Below is a small trained network, with its code and all its weights. Each question gives an input and a target symbol and asks what happens when units are switched off, that is, made to give their printed mean instead of their output.

import numpy as np


def w(rows, s, z=0):
    codes = np.array(rows[::2]) - 128.0
    scale = np.full(codes.shape[1], s)
    scale[-1] = z or s
    return codes * scale


def softmax(a):
    e = np.exp(a - a.max(-1, keepdims=True))
    return e / e.sum(-1, keepdims=True)


def log_softmax(a):
    a = a - a.max(-1, keepdims=True)
    return a - np.log(np.exp(a).sum(-1, keepdims=True))


def net(x, mask):
    ids = ['ΓΣδεζηθ'.index(c) for c in x.split()]
    T = len(ids)
    res = E[ids] + P[:T]
    u = 0
    for l in range(3):
        r = res
        for j in range(3):
            rows = slice(3 * j, 3 * j + 3)
            q, k, v = (r @ M[l][rows].T for M in (Q, K, V))
            z = softmax(np.where(np.tri(T) > 0, q @ k.T / 3**0.5, -1e9)) @ v
            o = O[l][rows]
            res = res + np.where(mask[u + j], z, o[:, -1]) @ o[:, :-1]
        u += 3
    return log_softmax(res[-1] @ U[:, :-1].T + U[:, -1])


Q, K, V, O = {}, {}, {}, {}
E = w([
[83,110,162],'Γ',
[212,179,158],'Σ',
[70,143,143],'δ',
[181,105,70],'ε',
[255,143,137],'ζ',
[119,157,198],'η',
[82,176,29],'θ',
],0.021)
P = w([
[79,109,125],'0',
[138,218,194],'1',
[140,17,61],'2',
[66,136,155],'3',
[131,224,158],'4',
[143,11,52],'5',
[62,135,154],'6',
[143,228,142],'7',
[144,8,45],'8',
[51,133,147],'9',
[144,228,132],'10',
[143,7,37],'11',
[35,134,144],'12',
[139,227,132],'13',
],0.012)
Q[0] = w([
[193,122,148],'0.h1',
[108,106,145],'0.h1',
[143,109,90],'0.h1',
[183,190,201],'0.h2',
[111,168,148],'0.h2',
[152,183,168],'0.h2',
[147,200,115],'0.h3',
[59,165,23],'0.h3',
[249,62,53],'0.h3',
],0.016)
K[0] = w([
[142,94,162],'0.h1',
[62,108,111],'0.h1',
[140,101,92],'0.h1',
[217,116,188],'0.h2',
[198,147,200],'0.h2',
[162,39,169],'0.h2',
[114,60,142],'0.h3',
[44,75,52],'0.h3',
[252,118,75],'0.h3',
],0.014)
V[0] = w([
[55,105,151],'0.h1',
[164,136,187],'0.h1',
[211,79,42],'0.h1',
[103,93,235],'0.h2',
[85,118,162],'0.h2',
[97,53,102],'0.h2',
[35,26,130],'0.h3',
[157,63,201],'0.h3',
[107,254,162],'0.h3',
],0.0073)
O[0] = w([
[193,67,78,156],'0.h1',
[161,124,148,40],'0.h1',
[1,149,160,96],'0.h1',
[6,149,190,2],'0.h2',
[63,165,139,112],'0.h2',
[88,130,135,88],'0.h2',
[40,155,227,189],'0.h3',
[93,122,109,38],'0.h3',
[76,138,107,174],'0.h3',
],0.0062,0.0035)
Q[1] = w([
[96,85,100],'1.h1',
[125,66,165],'1.h1',
[122,92,161],'1.h1',
[127,186,167],'1.h2',
[109,6,123],'1.h2',
[104,197,111],'1.h2',
[131,83,140],'1.h3',
[124,153,159],'1.h3',
[178,127,127],'1.h3',
],0.024)
K[1] = w([
[96,165,123],'1.h1',
[54,150,154],'1.h1',
[88,147,146],'1.h1',
[172,107,184],'1.h2',
[116,145,6],'1.h2',
[84,31,232],'1.h2',
[156,180,134],'1.h3',
[103,131,106],'1.h3',
[127,109,66],'1.h3',
],0.022)
V[1] = w([
[168,75,110],'1.h1',
[175,118,127],'1.h1',
[156,177,130],'1.h1',
[101,198,55],'1.h2',
[150,99,255],'1.h2',
[177,119,121],'1.h2',
[159,128,201],'1.h3',
[110,158,173],'1.h3',
[91,51,194],'1.h3',
],0.0078)
O[1] = w([
[204,86,97,123],'1.h1',
[153,31,141,132],'1.h1',
[186,110,165,152],'1.h1',
[200,115,156,232],'1.h2',
[33,195,30,4],'1.h2',
[140,184,186,48],'1.h2',
[210,134,254,109],'1.h3',
[249,68,118,143],'1.h3',
[139,80,151,138],'1.h3',
],0.0048,0.0035)
Q[2] = w([
[160,115,173],'2.h1',
[162,185,170],'2.h1',
[183,250,128],'2.h1',
[158,168,83],'2.h2',
[156,136,65],'2.h2',
[191,185,140],'2.h2',
[151,142,123],'2.h3',
[113,90,95],'2.h3',
[125,111,144],'2.h3',
],0.017)
K[2] = w([
[180,113,145],'2.h1',
[144,206,221],'2.h1',
[65,173,251],'2.h1',
[165,129,108],'2.h2',
[126,77,88],'2.h2',
[97,101,32],'2.h2',
[130,139,185],'2.h3',
[157,165,71],'2.h3',
[154,111,177],'2.h3',
],0.016)
V[2] = w([
[176,70,44],'2.h1',
[209,98,111],'2.h1',
[157,79,206],'2.h1',
[147,2,129],'2.h2',
[76,97,108],'2.h2',
[132,103,2],'2.h2',
[176,74,92],'2.h3',
[29,69,112],'2.h3',
[107,44,169],'2.h3',
],0.0098)
O[2] = w([
[21,56,78,253],'2.h1',
[98,34,197,222],'2.h1',
[102,159,130,163],'2.h1',
[152,103,204,244],'2.h2',
[124,175,150,127],'2.h2',
[48,8,186,178],'2.h2',
[187,115,63,130],'2.h3',
[99,1,142,134],'2.h3',
[92,56,141,104],'2.h3',
],0.0061,0.0036)
U = w([
[106,90,9,82],'Γ',
[185,97,163,2],'Σ',
[75,114,223,110],'δ',
[60,134,76,79],'ε',
[135,145,176,158],'ζ',
[146,119,144,198],'η',
[158,46,122,208],'θ',
],0.013,0.0028)

Each question gives the input, a string of symbols that net reads in full, and the target symbol t.
The units are the heads (3 rows each of Q, K, V and O). Each row of codes is followed by its name. A weight is (code - 128) times the scale printed after its matrix; where a second scale follows, it is the last column's (O and U).
mask holds one flag per head, layer by layer. A switched-off head (its flag False) gives its mean, the last column of its rows in O, instead of its output. The means were averaged over made-up inputs and are rounded, as every weight is.
A unit's drop is (log p(t) with every unit on - log p(t) with that unit switched off) / (log p(t) with every unit on - log p(t) with every unit switched off).
The circuit of an input: a set's keep is (log p(t) with only the set's units on - log p(t) with every unit switched off) / (log p(t) with every unit on - log p(t) with every unit switched off). Starting from all 9 units, units are removed one at a time, each time the one whose removal leaves the highest keep (on an exact tie, the one counted first), for as long as the keep stays at least 0.8.
units of the circuit, in order: the units of the circuit, biggest drop first
most important unit: the unit with the biggest drop
which heads matter: for each layer, one digit per head in row order, 1 if its drop is at least 0.15 and else 0, layers parted by /
drop when u is switched off: that unit's drop, to one decimal
input ε θ Γ δ ε ε δ, target ε: most important unit -> 2.h2
input δ ε Γ η Γ δ Σ ε δ, target δ: units of the circuit, in order -> 0.h3; 0.h2
input Σ Γ Σ Γ ε, target Γ: which heads matter -> 001 / 010 / 010
input Γ Γ θ δ θ Γ δ ε Γ Γ Γ ε δ ζ, target θ: which heads matter -> 001 / 110 / 011
input η Γ Γ ε ζ θ δ, target ε: units of the circuit, in order -> 1.h2; 2.h2
input Γ η ε, target ε: units of the circuit, in order -> 0.h2; 0.h1
input Γ θ θ Γ Γ δ Γ Γ, target ζ: which heads matter -> 011 / 100 / 110
input η Γ Γ Σ θ Γ θ θ Γ ε δ θ Γ Γ, target ζ: units of the circuit, in order -> 2.h1; 0.h2
input η ζ Γ Γ Σ Σ η, target ζ: units of the circuit, in order -> 2.h1; 0.h3; 1.h1
input δ Σ ε, target ε: units of the circuit, in order -> 0.h1; 0.h2
input ε θ Γ θ Γ, target ε: which heads matter -> 000 / 010 / 010
input Γ Γ Γ ε ε, target Γ: which heads matter -> 001 / 010 / 000
input Γ η θ θ θ δ Σ η, target ε: units of the circuit, in order -> 1.h2; 1.h3
input ε η Γ δ Σ θ, target θ: most important unit -> 1.h2
input δ Σ θ, target θ: which heads matter -> 010 / 110 / 110
input ε θ ζ Γ Σ θ Γ Σ Γ ε Γ Γ η θ, target ζ: units of the circuit, in order -> 2.h1; 0.h3
input Γ Γ θ Γ η ζ ε θ, target ζ: which heads matter -> 100 / 010 / 110
input δ ζ Γ Γ δ η Γ η Γ Γ Γ Γ, target Γ: drop when 0.h2 is switched off -> 1.5
input Γ θ ε θ θ η ε Γ, target ε: drop when 1.h2 is switched off -> 1.1
input Γ Γ Γ, target Γ: most important unit -> 2.h2
input Γ δ Γ θ η δ Γ ζ, target θ: drop when 1.h1 is switched off -> 0.5
input Γ Γ θ η θ, target δ: drop when 2.h3 is switched off -> 0.3
